Below are the code and all the weights of a small trained network. Each question names an input and a class and asks about switching units off, where a switched-off unit gives its printed mean instead of its output.

import numpy as np


def w(rows, s, z=0):
    codes = np.array(rows[::2]) - 128.0
    scale = np.full(codes.shape[1], s)
    scale[-1] = z or s
    return codes * scale


def f(y):
    return np.maximum(y, 0)


def log_softmax(a):
    a = a - a.max(-1, keepdims=True)
    return a - np.log(np.exp(a).sum(-1, keepdims=True))


def net(x, mask):
    res = np.array(x, float).reshape(1, 8) / 4 @ E
    y = f(res @ A[0][:, :-1].T + A[0][:, -1])
    res = res + np.where(mask, y, B[0][:, -1]) @ B[0][:, :-1]
    return log_softmax(res[-1] @ U[:, :-1].T + U[:, -1])


A, B = {}, {}
E = w([
[128,128,127],'x0',
[128,126,127],'x1',
[93,29,195],'x2',
[253,76,135],'x3',
[125,129,129],'x4',
[156,221,241],'x5',
[129,129,128],'x6',
[126,128,128],'x7',
],0.0053)
A[0] = w([
[87,146,103,137],'N0',
[196,111,133,72],'N1',
[115,78,47,29],'N2',
[135,158,173,41],'N3',
[117,103,97,61],'N4',
[108,79,190,83],'N5',
[224,87,141,62],'N6',
[184,105,111,88],'N7',
[101,84,60,36],'N8',
[120,187,227,77],'N9',
[158,175,207,25],'N10',
[126,167,218,67],'N11',
[85,70,250,82],'N12',
[91,49,160,93],'N13',
[114,98,157,98],'N14',
[93,83,175,90],'N15',
[63,139,131,78],'N16',
[107,116,177,50],'N17',
[254,103,109,46],'N18',
[147,94,133,75],'N19',
[120,90,48,58],'N20',
[209,109,129,61],'N21',
[89,79,174,91],'N22',
[115,74,141,127],'N23',
[86,38,193,56],'N24',
[142,157,140,134],'N25',
[153,160,78,163],'N26',
[194,87,160,102],'N27',
[16,171,119,27],'N28',
[88,156,144,113],'N29',
[77,147,141,104],'N30',
[69,141,133,80],'N31',
[107,117,146,254],'N32',
[95,51,194,63],'N33',
[82,159,124,84],'N34',
[116,100,92,52],'N35',
[146,164,221,23],'N36',
[115,79,167,89],'N37',
[105,153,145,78],'N38',
[117,84,58,45],'N39',
[162,228,28,51],'N40',
[175,218,57,29],'N41',
[143,179,73,89],'N42',
[167,100,115,73],'N43',
[143,185,195,70],'N44',
[109,84,44,50],'N45',
],0.0097,0.0073)
B[0] = w([
[145,155,100,157],'N0',
[108,144,108,142],'N1',
[127,75,98,143],'N2',
[120,92,93,131],'N3',
[125,101,116,129],'N4',
[113,123,153,146],'N5',
[91,157,91,156],'N6',
[122,146,116,143],'N7',
[114,91,91,140],'N8',
[118,80,89,170],'N9',
[118,65,95,144],'N10',
[122,96,90,156],'N11',
[130,146,182,168],'N12',
[115,137,163,158],'N13',
[116,121,138,136],'N14',
[107,126,141,145],'N15',
[105,156,100,140],'N16',
[109,113,132,130],'N17',
[83,162,96,160],'N18',
[106,123,122,132],'N19',
[126,82,106,147],'N20',
[95,149,110,144],'N21',
[107,129,149,147],'N22',
[142,146,155,157],'N23',
[90,112,166,155],'N24',
[148,118,119,151],'N25',
[160,120,166,176],'N26',
[124,162,108,162],'N27',
[55,174,84,150],'N28',
[130,148,108,146],'N29',
[118,151,102,145],'N30',
[106,152,106,139],'N31',
[253,152,118,255],'N32',
[88,108,154,151],'N33',
[109,156,120,139],'N34',
[126,97,113,130],'N35',
[116,77,76,143],'N36',
[109,113,144,143],'N37',
[112,127,122,132],'N38',
[128,88,110,142],'N39',
[79,114,211,163],'N40',
[86,114,224,148],'N41',
[111,122,165,146],'N42',
[111,123,110,134],'N43',
[114,85,108,156],'N44',
[113,86,96,149],'N45',
],0.042,0.0072)
U = w([
[147,68,5,51],'0',
[106,154,139,39],'1',
[169,179,39,255],'2',
[172,175,35,231],'3',
[107,242,1,18],'4',
[182,164,48,159],'5',
],0.007,0.0056)

Each question gives the input, the list of numbers given to net, and the class t.
The units are the neurons (one row each of A and B). Each row of codes is followed by its name. A weight is (code - 128) times the scale printed after its matrix; where a second scale follows, it is the last column's (A, B and U).
mask holds one flag per neuron, in row order. A switched-off neuron (its flag False) gives its mean, the last column of its row in B, instead of its output. The means were averaged over made-up inputs and are rounded, as every weight is.
A unit's drop is (log p(t) with every unit on - log p(t) with that unit switched off) / (log p(t) with every unit on - log p(t) with every unit switched off).
The circuit of an input: a set's keep is (log p(t) with only the set's units on - log p(t) with every unit switched off) / (log p(t) with every unit on - log p(t) with every unit switched off). Starting from the 12 units with the biggest drops (on a tie, the unit counted first), units are removed one at a time, each time the one whose removal leaves the highest keep (on an exact tie, the one counted first), for as long as the keep stays at least 0.8.
circuit, biggest first: the units of the circuit, biggest drop first
top k neurons: the k neurons with the biggest drops, biggest first
drop of u: that unit's drop, to one decimal
input [0,-5,-1,-4,-5,5,1,-8], class 0: circuit, biggest first	N9, N44
input [2,2,-8,-5,-2,4,4,0], class 1: circuit, biggest first	N40
input [-2,1,-3,-7,-5,-2,2,-8], class 4: circuit, biggest first	N28, N16
input [-8,7,-7,-3,4,-4,5,4], class 1: circuit, biggest first	N40, N41
input [-6,-1,-5,-7,7,-7,3,6], class 0: top 2 neurons	N45, N20
input [5,-5,3,7,-3,-5,-3,0], class 4: circuit, biggest first	N18, N6, N27
input [3,-8,-5,8,-1,-6,-3,4], class 4: circuit, biggest first	N18, N6
input [7,4,6,-8,-6,0,3,5], class 4: circuit, biggest first	N28, N16
input [5,-7,-8,-7,0,-4,5,0], class 1: top 2 neurons	N40, N41
input [-6,4,-7,-6,0,5,-5,-4], class 1: top 3 neurons	N40, N41, N42
input [7,6,-2,8,3,-1,-7,-3], class 4: top 2 neurons	N18, N6
input [8,0,-4,0,3,6,6,-3], class 0: top 2 neurons	N9, N44
input [3,5,-7,3,-4,7,2,2], class 0: drop of N44	0.2
input [1,-6,3,2,3,6,6,-1], class 0: drop of N44	0.1
input [3,-2,-7,-8,6,5,-3,3], class 4: circuit, biggest first	N28
input [-4,5,4,-3,2,-8,7,3], class 0: drop of N1	0.0
